Rows near named flat spaces through zero
q38-q698: [-58 -21  28 -28 -18  -6  58  19  19   3 -33 -13 -22  -2  15   3 -34 -18
  -3  19]
q557-q606: [ 30  26   6   4  14   8  13 -12  34 -24   6  27 -22 -11 -43  19  11  25
 -16  -4]
q776-q560: [-92 -15 -87  12  -8  31  73 -25 -45  25 -65  -7 -43 -22  51  45 -61 -72
 -11 -24]
q322-q257: [-40 -60  36  27  46  23  49  -4  50  -9 -83   9 -53 -28  36   2  -5 -19
  63 -46]
q53-q846: [ 11  29 -61  67  38  -6 -12  -2 -10  18 -15  -1  42 -24  -5  26 -48 -23
 -21 -17]
q322-q257: [-51  -3  19 -73   0   0  11  -8 -15  51 -15 -20  11 -23  31   4 -36 -30
  33   8]
q322-q257: [ 13 -23 -22  -8  41  15 -23 -43  54 -50   1  -8 -22 -44 -13  46  14  46
  21 -38]
q299-q912: [  9 -25 -10  34   6 -16 -46   6 -10   2  14 -23  28   6  21 -22 -11  13
  27  10]
q299-q912: [ 48  -4  12  53  31  21   3   9   6  -2 -35  59  -5   9   7 -22  68 -16
   2 -61]
q776-q560: [  9  10   4 -21  14  -5   7  -2  44 -31   3  -2   6 -20 -28  33   7  22
 -30 -14]
q322-q257: [ 37  12   9  42   4 -19  25  33  68 -68   1  16   7   7 -52  20  22  36
 -75  -7]
q776-q560: [ 29 -44  17  31 -30 -19  10  12  20  10   9  82 -25  18  24 -73  -9  49
  28  48]
q299-q912: [ 48  43  60 -69  21   2 -51   9 -23  48  21   9  63   2  -7 -20  69 -21
   8 -36]
q38-q698: [-48 -72   8 -25 -18 -22  46  10  80 -55 -19  -5 -32 -20  19  13 -33  49
  -8  20]
q299-q912: [-30  64  -4  -2 -30  21  88  -4 -35  36 -20  35 -56  12 -34  11 -44 -47
 -31  38]
q299-q912: [ 33 -28   5  -2  27  16 -12 -26  40 -23  -7  43 -26 -21   4  -1  42  37
  28 -37]
q322-q257: [ 21  25  98 -54  30  35 -32 -17   5 -19  10 -53 -31  10 -43   9  86  -5
  55 -34]
q53-q846: [  1 -10  74 -77   8 -18  25  10  66  16  -7  38   2 -28  -5 -14  -8  32
  19  16]
q776-q560: [ 38  16  -4   0  41 -11 -59 -27  19  15  30  -2  32 -35 -18   5 -27  37
  40   8]
q38-q698: [-18   5 105 -77 -17  16  18 -14  26 -16  20 -33 -72  12 -42  -9  18  27
  58  45]
q776-q560: [  2   8 -12 -15  15  -6   0  -5  15   9  -4  12  20 -24   0  16 -15   3
 -10 -10]
q299-q912: [ 16   2  38 -46   4 -10  -3  11  40 -20   9   2  16  -7 -17   8  32  22
 -19 -12]
q776-q560: [-28  31  -5   1   7  38  48 -28 -22  13 -29   3 -61  -7 -18  27 -12 -38
  13  -8]
q557-q606: [ -7 -24  11  -6 -15  -4  11   0  14  -8   2  12 -22   4   8 -16  -5  20
  14  19]
q776-q560: [ 26  23  28  58   6  38 -21 -43 -48  24  21   4 -83  25 -30 -42  -9   6
 104  47]
q53-q846: [  4  39 -28  21  18 -29  60  15  38  52 -30  84  32 -44 -12   7 -97  -4
 -42  27]
q38-q698: [-15   7   3  29 -13   1 -38  11 -68  23  15 -64  16  36  13 -23  -6 -37
  28  20]
q53-q846: [-14  12  21  20  -6  -8  19 -14  22  -1  17 -11 -48  -7 -39  -5 -79  34
  42  79]
q776-q560: [ 44  42  -4  63  -9  15  43  -5  24 -46   9  49 -63  20 -71   8  13  28
 -40  20]
q53-q846: [  5  45   0   0  23   8   6  -7  -3  15  -6  -7   9 -15 -29  26 -14 -21
 -10  -9]
q322-q257: [ 27 -65 -13  72  47  -6 -37  -3  54 -43 -21   5   6 -20  25  -7  13  40
  38 -40]
q38-q698: [-21 -37 -18   2 -12  -6 -18  -4  -4 -16   8 -30  -2   3  24  -2 -10  14
  16  10]
q776-q560: [ -7  -2 -30  17  -1  -5 -12   5  -8 -16   3 -27  19   2   3  17  -4  -6
 -23  -9]
q299-q912: [ -17  -74  -12  -35   29  -29 -101   11   13  -28   13  -99   96  -20
   62   15   29   14   20  -54]
q299-q912: [ 28  40  60 -17  -5 -18   7  28   7  32  14  26  23  12 -31 -31  -4   1
  -7  33]
q299-q912: [  3  21   1  14 -12  -6  -9  13 -32  19  12 -12  18  20  -5 -14  -8 -18
  -7  19]
q557-q606: [  6 -16 -30 -47 -37 -15 -30   8 -50  47  23  34  53  12  57 -37  20  -9
 -17  -2]
q53-q846: [  4 -24  41  13 -36  12 -14  20 -53   6   6  -9 -21  61  27 -60  61 -21
  30   6]
q38-q698: [ 15 -41  42  41  11 -18 -19  12  57 -48   9 -22 -17   6 -15 -20  -5  55
  37  26]
q53-q846: [  5  43  34 -72 -55  12  28  -1 -41  28  31  33 -29  33 -20 -23  33 -10
 -20  35]
q557-q606: [  2 -28   7  65   8  -9 -21  21   7 -34  -5 -42   6  20   3 -11   4   5
  12  -1]
q557-q606: [-22   8  41 -33  -3   0   3 -15  -3  32  10 -16 -25  -8  -9 -14 -46   6
  58  50]
q53-q846: [ 33  40  -4  75  60   4 -46  19 -44  50 -26 -18  70   0   5  -8   5 -64
  15 -49]
q557-q606: [-54  -5 -20 -57  -5  17  68  -5  13  -3 -46  10 -18 -25  19  48   2 -37
 -44 -42]
q557-q606: [ 33   3  20  33   6 -20 -67  22 -14  -8  34 -47  48  25 -10 -24  16  12
  12  12]
q38-q698: [ 29  -1  27 -15  25  -6  10   8  32  30 -21  66  20 -22  10 -20  11   5
   6 -22]
q322-q257: [ 29  11  34  90   6 -22 -32  38 -22  21  10 -19  28  37 -12 -55 -25  -7
  30  42]
q53-q846: [  8  26  38  35 -16  33 -28   7 -88  12  11 -51 -27  66  -9 -34  62 -53
  36  -3]
q38-q698: [ 85  17  -8 106  61  -1 -37  -3  40 -22  -1  42  15 -13 -38  -8  13  35
  11 -26]
q557-q606: [ 51 -12   2 -15 -22 -14 -14   9  34 -40  34  46   8  13 -13 -14  55  55
 -43  -2]
q557-q606: [ -6  43  18 -19  -4  19  -7  -7 -19 -33  21 -69 -18  19 -50  39  31 -15
 -18  -4]
q38-q698: [-56 -69   2 -19 -31 -13 -12   1   2 -27   9 -63 -19  10  40 -10 -24  21
  37  33]
q557-q606: [ 33  -9 -10  44 -15  11   9 -13  16 -41  15  39 -53  18 -23 -13  23  41
  -2  14]
q299-q912: [-21  25  -3 -33 -25  12  58 -14  17 -21   2  15 -53  -4 -36  31 -14   8
 -35  22]
q38-q698: [-22   6 -50 -70  -8  34  20 -59  -8  -5   4  19 -47 -32   3  49   9   5
  -5 -23]
q776-q560: [ 26  15   7  20   5   2  -9  -5  17 -30  18  -5 -14   6 -36   8  12  24
  -6   8]
q53-q846: [-19   6 -56  65 -10  14  -5 -26 -26 -38  16 -52 -45  12 -23  28 -39   6
   5  29]
q322-q257: [-22 -29 -40 -42  13  -6  39 -14  76 -44 -23  24  -4 -53   6  59 -12  32
 -49 -35]
q322-q257: [ 58  42  28  45  -1 -13 -18  26  21 -47  35 -10  12  31 -68  -1  34  28
 -45  15]
q322-q257: [ 17  61  34  74   9   8  14   3 -16   5   9 -22 -39  24 -69  -8 -42 -10
  23  55]
[ 23  21  33 -26  20   6 -13   9 -12  32  -9  17  31  -1   3 -11  40 -26
   4 -34]	q299-q912
[ 29 -20 -46  13  16   4 -59 -26 -24  13  17  15  25 -12  33 -10  17  13
  27 -26]	q38-q698
[  4  -8  49 -78 -14  -6  11  32  26 -24  -3   1  28  11   3   6  81  -4
 -51 -42]	q322-q257
[ -2  -9  -4 -11  -1 -18 -34  29 -16  -1   5 -38  65  11  23   1  26 -20
 -29 -27]	q557-q606
[-47 -63 -17  -5 -44 -15  34  34  11 -44 -20 -18  -3  23  44  -1  15  -2
 -46  -7]	q776-q560
[ 23 -18   4  42  -4  -6 -54  -4  -8 -29  37 -39  -5  23  -9 -21   9  34
  34  25]	q776-q560
[-24  22  72  38  -3   2  48  39 -20  39 -37 -10 -21  32 -11 -38 -26 -53
  28  32]	q322-q257
[  9 -13 -80  31 -33  18 -48 -51 -42 -49  59 -32 -47  19  -8  15   7  43
  10  25]	q299-q912
[-26 -66 -51  18  -7  11 -70 -45 -32 -30  30 -71 -27   1  42   0 -10  31
  74  11]	q38-q698
[ -4  -1  28 -55 -13   9 -18 -22   8 -25  32 -33 -29   2 -21  11  22  29
  22  15]	q53-q846
[ 20  16  11  -3  16 -10 -21   5   8  10  10  -2  30  -9 -12   0  -3   6
   0  -1]	q557-q606
[-54   1  51  41   0   3  68  21  32 -32 -37 -54 -62  13 -37  14 -52 -16
  14  40]	q38-q698
[-23 -17 -19 -15 -21   3   5  -1 -32  21  -5   5   1   8  35 -12  -2 -19
   3   1]	q557-q606
[ 21  48 -26 -29 -10  18  10 -26   0 -28  27  11 -23  -4 -49  44  27  13
 -49  -8]	q38-q698
[ 14  38  -1   4  36   3 -12  -1  -4  21 -11  -6  34 -19 -16  21  -3 -26
  -7 -28]	q53-q846
[ -8  20   0  89  30  -4  27  11   5  20 -33  -2 -10  -6 -19  -4 -74 -22
  22  26]	q53-q846
[ 19   0  14 -74   6 -12 -11   6  21  19   4  37  47 -22  16   0  35   9
 -23 -31]	q53-q846
[ 25  69   9   8 -33  13   4   0 -50   4  39  -5 -22  42 -56  -5  18 -13
 -29  36]	q322-q257
[-17  27 -68  43   4  10  14  -5 -20 -27  -9 -33   3  -2 -17  54 -15 -29
 -56 -22]	q776-q560
[-35 -23  -6 -66 -36  -7  -8   2 -34  24  11 -16  18   8  44 -11   5 -13
   0   7]	q38-q698
[  4   2  57  13 -40  -8  44  40 -29  55 -14  64 -16  45  18 -80  -1 -24
  13  46]	q53-q846
[-32  -7 -66 -39 -27  14  36 -28 -20  11  -7  35 -23 -17  28  25 -15  -9
 -30  -7]	q322-q257
[ 19  16 -39  15  15  35 -19 -61   9 -53  28 -17 -64 -16 -46  48  13  38
  17  -7]	q38-q698
[-25 -24  42 -30  18  -5  20  17  36   2 -34  -9   8 -16  17   3   2 -10
  12 -21]	q322-q257
[ 41  11 108 -39 -16   2  20  21  38 -15  14  41 -36  30 -40 -42  67  31
   9  18]	q776-q560
[ 44  28 -19  40  27   8 -48 -36  15 -37  41 -23 -16 -11 -55  25  -5  46
  19  12]	q322-q257
[-14  21  -3 -59  12  -3  12   4   5  22 -13   1  39 -26   5  30   2 -26
 -33 -31]	q557-q606
[-28  24  23   7 -27 -23  57  36  15   4  -7  -4  -4  13 -27  -2 -56  -9
 -39  55]	q299-q912
[ -9 -19 -33  46 -11  -8  16  10 -15  15 -16  26   1   7  29 -21 -29 -10
  -4  11]	q322-q257
[ 24  11 -35  20   4  45  14 -52 -19  -2  -2  57 -72  -4  -9   5  27   7
  24 -18]	q299-q912

Rows near named flat spaces through zero
q272-q820: [-25  21 -78 -33  71   8   3  -2  93 -32  22  -7   9  17  -3  -8 -32  35
  -7  27]
q272-q820: [-43 -29  -2  27 -26  -6   0   5 -43  19  52  16   4 -40  31  21   1 -48
 -18  23]
q828-q907: [-25 -15   2  22 -19 -47 -27  30 -73   4  44  14   7 -10 -17  70  12 -33
 -23  27]
q272-q820: [ 30  48  -3  27 -20   3  27  -5  34  27  -2   5  35  19  -5 -41 -24  13
   1  34]
q697-q484: [-23 -15  10 -26   7   9  10 -24  44  40  26 -10   9 -26  14 -38  20 -21
  31 -26]
q35-q363: [  15   76   13   -1  -40  -52   -9   26 -116  -30   -3   19  -48   -5
  -62   71  -11   14  -71   39]
q828-q907: [-24 -50  32  15 -23 -26 -18  18 -55  -2   1  26  19 -25  26  57  12 -40
  41  -6]
q828-q907: [ 14 126   8  21 -27   2 -29  16  21 -10  53  32 -55  23  -6 -29 -32  12
 -98 -53]
q35-q363: [ 51  55  32  48 -58 -12  34  18  15  -9 -64  30  32  -3  16 -21 -41  12
  17  18]
q272-q820: [-14  17  19 -18   2 -19 -20  -2  43  41  49  -3   9  -2 -11 -19  25 -21
  10 -46]
q828-q907: [ 16 -52  -4  17   9  26   1  -2   5  -5 -27 -24   2  12  11 -17  14   2
   2 -10]
q828-q907: [ 36 -36  33  49 -59  57  43 -17 -14  12 -55 -27 -32 -38  41 -80  11 -16
 -36 -23]
q828-q907: [ -10   33  -42  -23    6  -87   -1   24  -53   20   51  -34    6   -8
 -112   63   26    1  -61   89]
q697-q484: [ -3  13  86 -22 -49 -27 -16  -9 -45  47  13  13 -17 -30  -8   1  43 -39
  31 -69]
q697-q484: [-41 -32 -34  11  -2  29  45 -38 -36  40  35  17  46 -19  38  -1 -28 -18
  38 107]
q35-q363: [ 15 -17  -8  18   1 -21   8  22  45  -7 -26  -9  38  -2   0  -1  -2   0
  20   8]
q35-q363: [  5 -26   3 -14   8  14  15 -14  93  41   7 -54  -6 -28  -5 -84  43 -16
 -11 -56]
q272-q820: [-20  20  -9   6 -13 -36   5  33  41 -32  -3  18   2 -49  19  17 -21 -16
 -12  -6]
q697-q484: [-56 -16 -76   5  30  35  53 -36  41  22  46  23  64 -18  56 -18 -58  -4
  42 119]
q697-q484: [  1  45  50  12 -38 -13 -12   6  10  19  14  41  11  -5  26  -7 -10 -20
  27 -44]
q35-q363: [-15 -49 -29  30   0  -7   5  24  36  -9   8 -23   7 -34  18  -8   8 -26
 -31   3]
q272-q820: [-22   0 -64 -12  33  -4  10  -8  11  18  54 -33   1   3 -39  -4   4   6
 -50  62]
q697-q484: [ 13  11 -45  20  13 -10   8  26  -6 -55 -32   4   3  14 -10  34 -36  30
 -29  55]
q697-q484: [  36  -17   -9   35    2   24  -29    4 -102  -13   -4  -16  -29   71
  -36   31   11   25  -59   24]
q272-q820: [ 14  18  23   9 -15  15  -5 -20   9  58  38  -9   7  24  -9 -46  20 -10
  -5 -23]
q272-q820: [-21 -27 -32  30  -2  38   8   3 -29 -43  -3  10 -33 -21  47   7 -28  -5
 -48  21]
q35-q363: [ 31 -43 -36  14  55  50 -20  -7  29 -18 -20 -27  11  81  -1 -16   1  40
   3  -3]
q35-q363: [ 27   5   2   2   5 -22  10  14  58   2 -33 -12  37   9 -16 -13   1  12
  31  -1]
q697-q484: [ 38  -3   4  36 -13  18 -19 -12 -69  57  42 -36  -7  66 -55 -18  37   4
 -60  19]
q828-q907: [  4  -2 -11 -21  39 -33 -38  23  20 -19   5  -6  11  37 -36  41  14  16
  13 -20]
q697-q484: [-10 -19 -21   1  18  21  -3  -4 -24 -30 -10  10  -7  11  18  23 -18  12
   3  22]
q697-q484: [-28 -34 -56 -23  38  19  22 -35 -14  41  49 -38  12   5 -28 -11  15   3
 -12  77]
q828-q907: [-13 -94 -32 -17  41  30  20 -17  32  -6 -30 -43  10 -17  16 -18  23  -1
  30  10]
q272-q820: [ 50  30  34  34 -48   7  17   3 -16   9 -39  -7 -12   4 -10 -36   0   7
 -29 -11]
q35-q363: [-13   4  -3  -3  -5 -27   6  13  15  -3   4   6  13 -25   0  13  -4 -12
   7   9]
q35-q363: [ 24   5   0   6   3   9  -7   0 -18  -5 -12 -13 -14  27 -21  -3   7  17
 -22  -2]
q35-q363: [ 38 -37  -1  22  32  62 -35 -19 -83 -19 -27   8   0 110   2  29  -7  44
  21  14]
q828-q907: [ 13  -3  13 -36   5 -39  12   5  10   2 -37 -21  11 -17 -42  13  23   9
  33   2]
q828-q907: [ -3 -55  19  -5 -29  -6  28   5   2  -3 -40 -43 -35 -81   4 -27  40 -31
 -24 -31]
q272-q820: [ -9  39  12   2 -33 -79  12  28  31  37  31   2  42 -43 -35  12   9 -31
   5  21]
[-15   2  18  -4 -12   0   1  -8 -28   7   6  26   9  -8  19  17  -9 -11
  32   6]	q35-q363
[-15  14  69  -3 -43  -1  10 -14 -29   9 -25  73  34 -26  66  21 -29 -23
 106 -15]	q828-q907
[-14  -5  -2   1  -7 -15  -2   1 -13  23  32  -8   2 -13 -13   4  15 -19
 -15  10]	q272-q820
[ -6 -44 -38   1  24  35  26 -26   2  13  -2 -22  19   7   8 -20  -3   9
  11  54]	q828-q907
[  3  14  27 -13   4   5 -41  -5 -51   7  27   7 -32  37 -19  21  20   3
 -14 -42]	q697-q484
[  9 -37 -54  24  27  -6  -1  30  68 -23  -3 -52  -3  -4 -18 -22  15   3
 -63  -1]	q35-q363
[ -4  32  19  12 -20  -8  -8  32  69 -50 -24  26 -28 -42  47 -16 -24 -10
 -18 -78]	q272-q820
[-19   3   5 -34  17 -56  -5  24  37 -30 -27  28  40 -21   1  55 -13   1
  76   1]	q272-q820
[  0  46  74  -5 -61 -44  -4  -2 -40  60  30  24   8 -28 -16   2  24 -39
  23 -29]	q697-q484
[-32  48 -17 -15  56  42 -61   2  47 -65  34  74 -19  61  68  27 -60  30
  21 -66]	q697-q484
[ -2  51  33  10 -26 -10 -15  -1  -3  30  38  36  13  13   9  -3 -10 -14
  12 -21]	q697-q484
[-54   1 -36   9   7  14  17   1  55 -18  33  35  13 -47  70  -8 -45 -22
   6  17]	q35-q363
[-13 -25  58 -32 -29 -37  10 -11   6  62   8 -16  18 -54 -13 -15  53 -45
  55 -39]	q35-q363
[-21   2  68 -21 -47 -29   9   0 -32   2 -26  39  -2 -66  33  25   4 -36
  62 -36]	q697-q484
[-17  42  -1  25 -27 -21  10   2  50  62  73  13  41 -16   7 -36  -7 -34
  -8  15]	q272-q820
[ 15   9  -2  12  -4  30  -2  -1  12 -19 -12 -10 -38   3  11 -31  -3  10
 -44 -33]	q272-q820
[-20 -26 -39 -34  63  33 -13 -21  18 -21   6  -1   1  36  10  11 -10  27
  29   8]	q272-q820
[-23 -13   9 -79  40 -90 -37  14 -40  14  23 -19  17   4 -93  93  56  -2
  48   6]	q35-q363
[  9  -4 -24   8  -4   4  11  -7 -36  21  21 -39 -23   3 -43 -14  21   3
 -65  36]	q272-q820

Rows near named flat spaces through zero
q549-q524: [-42  37  71 -21   4 -20  14  42 -63  22  18  42  13  22 -83 -60 -20 -30
 -47  65]
q388-q460: [ 18 -56 -19 -23  30   9  31  13  -2 -32  37 -46  51  -6 -17  45 -17 -40
 -15  -9]
q549-q524: [ 15 -22   6  11  14 -21  52 -11  80 -24  26 -31  53  17  23   4   2   8
  11   2]
q364-q516: [ -7 -47   1  -4   1 -19   2  -7  53 -25 -25 -10  23  -4   0  49  29 -16
  -3  -7]
q549-q524: [-15 -13 -17   4 -21  14 -27 -37  15  31 -45  37 -52 -15   7   0  -1  17
   0   2]
q549-q524: [-11  -7  19 -36  35 -13  -3   5  -6 -12  -1  25  27  38  -9 -26   7  13
 -30  -5]
q364-q516: [ -5   1   8 -16 -12  -4  10 -13  12   1   5  12  12  14   1 -13  -7   2
   8  12]
q364-q516: [-18 -38  12 -68 -94  16  27 -70 -28  11  -5 -16  24  24  33  36 -24 -19
  29   4]
q388-q460: [-45  37  34 -84 -98 -17 -57 -65   7  10 -55 102 -16  48  16 -46  20  21
  55  29]
q98-q671: [-32  29  28 -34   6 -16 -51  -5  -2   8 -35  77 -21  24 -28 -63  21  23
 -18  13]
q98-q671: [ -5   2 -18 -25 -28  12 -40 -24   2   3 -20  34 -26 -10  -3  -4   1  -2
  24   2]
q364-q516: [ -6  23  16  29 -31 -14   0   3  21   4  -9  -5 -11 -14   1   2  15  -3
  21  14]
q98-q671: [ 12  22 -16 -16 -36  32 -11   8 -86   7  27 -25 -14 -18  -2  13 -27 -27
  22  -5]
q388-q460: [ -4  30  16  67   2  -5  31  13   5  39   1  -7 -31 -14   0 -21 -12  17
 -12  22]
q549-q524: [ 16 -15 -20  43 -21 -11  12 -55 122  -6 -19 -29  -5 -16  59   6  27  40
  37 -25]
q98-q671: [ 37 -11 -60 -59 -23  49 -58 -12 -83 -38  24 -52   2 -24  27  43   0 -23
  35 -70]
q388-q460: [  8 -43 -25  11  17   5  -9 -29  15  -2 -44 -27 -12  10  68  48  31  41
 -17 -67]
q388-q460: [  4 -13 -20  34  11  -4 -20 -19  52   3 -41  -1 -30 -13  34  15  30  34
   0 -31]
q98-q671: [  12   -2   -9 -100  -44   35  -23  -25 -104  -26   41  -36   38   21
   13    4  -19  -25   20  -39]
q549-q524: [-29 -42  64 -22  25 -28  37  -9  13 -12   3 -47  59  25 -26 -16  24  -1
 -77 -16]
q98-q671: [-18  14  46  30  20 -33  -7  43   4 -13 -10 -20  11 -12 -40  -4  42 -14
 -37   2]
q388-q460: [ 16  -6   9 -37  15  -5   7 -13 -19 -34  20 -51  53  43  52   0  23  28
  -8 -62]
q364-q516: [-15  43  48  20 -62 -23  22   9 -19  10   1 -17   6   7   9   3  11 -11
  28  26]
q549-q524: [ -6  17 -19  36 -55  12 -62 -48  35  22 -58  -4 -75 -50  29  -1  39  30
  27 -34]
q98-q671: [-20  -6  17  -7 -62  25  23 -46 -13  41  19 -21 -19 -35 -39 -31 -42 -26
  -6  35]
q388-q460: [-20  38  20  15 -16  10  22  -1 -74  63 -16  43 -44  34  23 -26 -34  33
 -14  24]
q388-q460: [-11 -25  12  69 -23  -9  45 -12  57  29 -18 -33 -20 -38  -3  33  -2 -10
  -8  24]
q549-q524: [  2  -9   9 -54 -15 -32 -26 -21  87 -63   1  13  59  20   1  -9  43  -7
  42  -6]
q364-q516: [-22  15  41  -9  -6   5  31 -22 -42  39  13  -7  -1  25  -5 -58 -24  24
 -44   6]
q98-q671: [ -6 -31   9 -27  26 -16  13 -29  58 -15  -7  10  34  33  14 -18  12  26
 -19 -12]
q364-q516: [  1  -4 -10   1  12  15 -13 -42  50  13   9  -2 -18 -25 -18 -65  -8  24
 -19  -9]
q364-q516: [-19 -25  22  25  34  -3  11  -9   8  23 -20 -18 -13  -6 -14 -18  10  21
 -68 -17]
q549-q524: [ 14 -23 -26  10 -25  17  -7 -10  -6  -8  -2 -46  -9 -35  14  51   5 -20
  17 -24]
q388-q460: [ 11  29  42  83 -15 -38  29  13 104 -28  36 -99  31 -57 -23 -24  45 -13
  10  -1]
q98-q671: [ -6 -15 -10  10 -63  25  -1 -34   5  21   3 -30 -29 -59 -28  14 -20 -37
  18  19]
q98-q671: [-23  39  40 -28 -47 -27 -44  43 -55 -26 -19  22   9   6 -31  24  38 -43
  27  20]
q388-q460: [ 10   9  -8  30  27   4  -4  -5 -22  15 -24 -21 -23  19  64   2  21  58
 -22 -57]
q549-q524: [  0   1 -21  55   7   1  27 -49  91  51 -34  48 -51   8  49 -33 -18  67
  10  16]
q364-q516: [ 11 -47 -42 -15  -2   0 -20 -11  54 -30 -25  16   5 -13  11  63  14 -19
  33  -5]
[-14 -64  13  21  67 -15   2  -1  51 -10 -28 -34  12 -16 -26  10  36   9
 -84 -35]	q364-q516
[  3   9 -26 -16  10   3 -52  -2   6  -9 -29  47 -25   4  11  -3  18  17
  17 -14]	q98-q671
[  1  19 -44  21  -8   2 -40  -6  43  21 -51  98 -65  -3  22   7  -3  24
  51  29]	q98-q671
[ 11 -27 -26  13  79  14 -22   3  26  -4   2  -7 -13 -23 -25 -30   6  20
 -55 -33]	q364-q516
[-43   4  70 -15 -52 -32  60 -25  -1  33 -18  28  25  58  13 -11 -11   9
  -7  49]	q364-q516
[ -3  27  35  25  -7   8  19  40 -84  11  40 -69   4 -29 -41  -8 -10 -34
 -34   0]	q98-q671
[  8  41  -7  31  10   2   7  40 -44  19   3  28 -25  10  11   3 -18   6
  14  20]	q98-q671
[-22  -2  28 -15  11  -2 -13 -21   9  10  -4   4  -3  -2 -35 -57   7  12
 -45  -3]	q98-q671
[-56 -60  91  13 -38 -39  63  -6 -36  20 -54 -67  34  29  12  80  40 -16
 -76 -11]	q364-q516
[  3  20  -3  52  10  24  18  10 -32  44  20 -22 -42 -37 -24 -30 -33   2
 -27  12]	q98-q671
[-10   4   0  -9 -18  12 -62  -9 -46   0 -34 -19 -35 -25  -1   7  37   4
 -17 -47]	q549-q524
[ -6 -53 -14 -11 -18  12  10 -28  15   3 -15 -14   0 -16  -1  43  -8 -19
  -5  -2]	q549-q524
[-10  33  18  22 -10   7 -16  20 -59  22  -2 -14 -31 -19 -19 -15   3  -4
 -19  -2]	q549-q524
[ 18  37 -33  25 -17  16 -44  45 -62  -4  -7   2 -42 -34   3  44   6 -24
  40  -5]	q98-q671
[ 20  12 -14   5   0  20 -11  28 -69 -11  26 -51  -1 -23  -1  24  -2 -21
   1 -28]	q98-q671
[ 37   7 -62   6  63   2 -36  65  -1 -40   5  44  -3  -2   1  42   3 -14
  35  -1]	q364-q516
[ 32  30 -51  63  65  36 -30  37 -48  24  10 -15 -65 -42   4 -18 -12  28
 -26 -38]	q98-q671
[  2   3  11 -33  66 -16  22  34  -9 -16  27  44  44  56 -14 -33 -17   9
 -24  18]	q364-q516
[-12 -29  17 -36  -4 -13  29   5 -25  -8  -7  12  37  45  13  40  -5 -13
  -7  10]	q364-q516
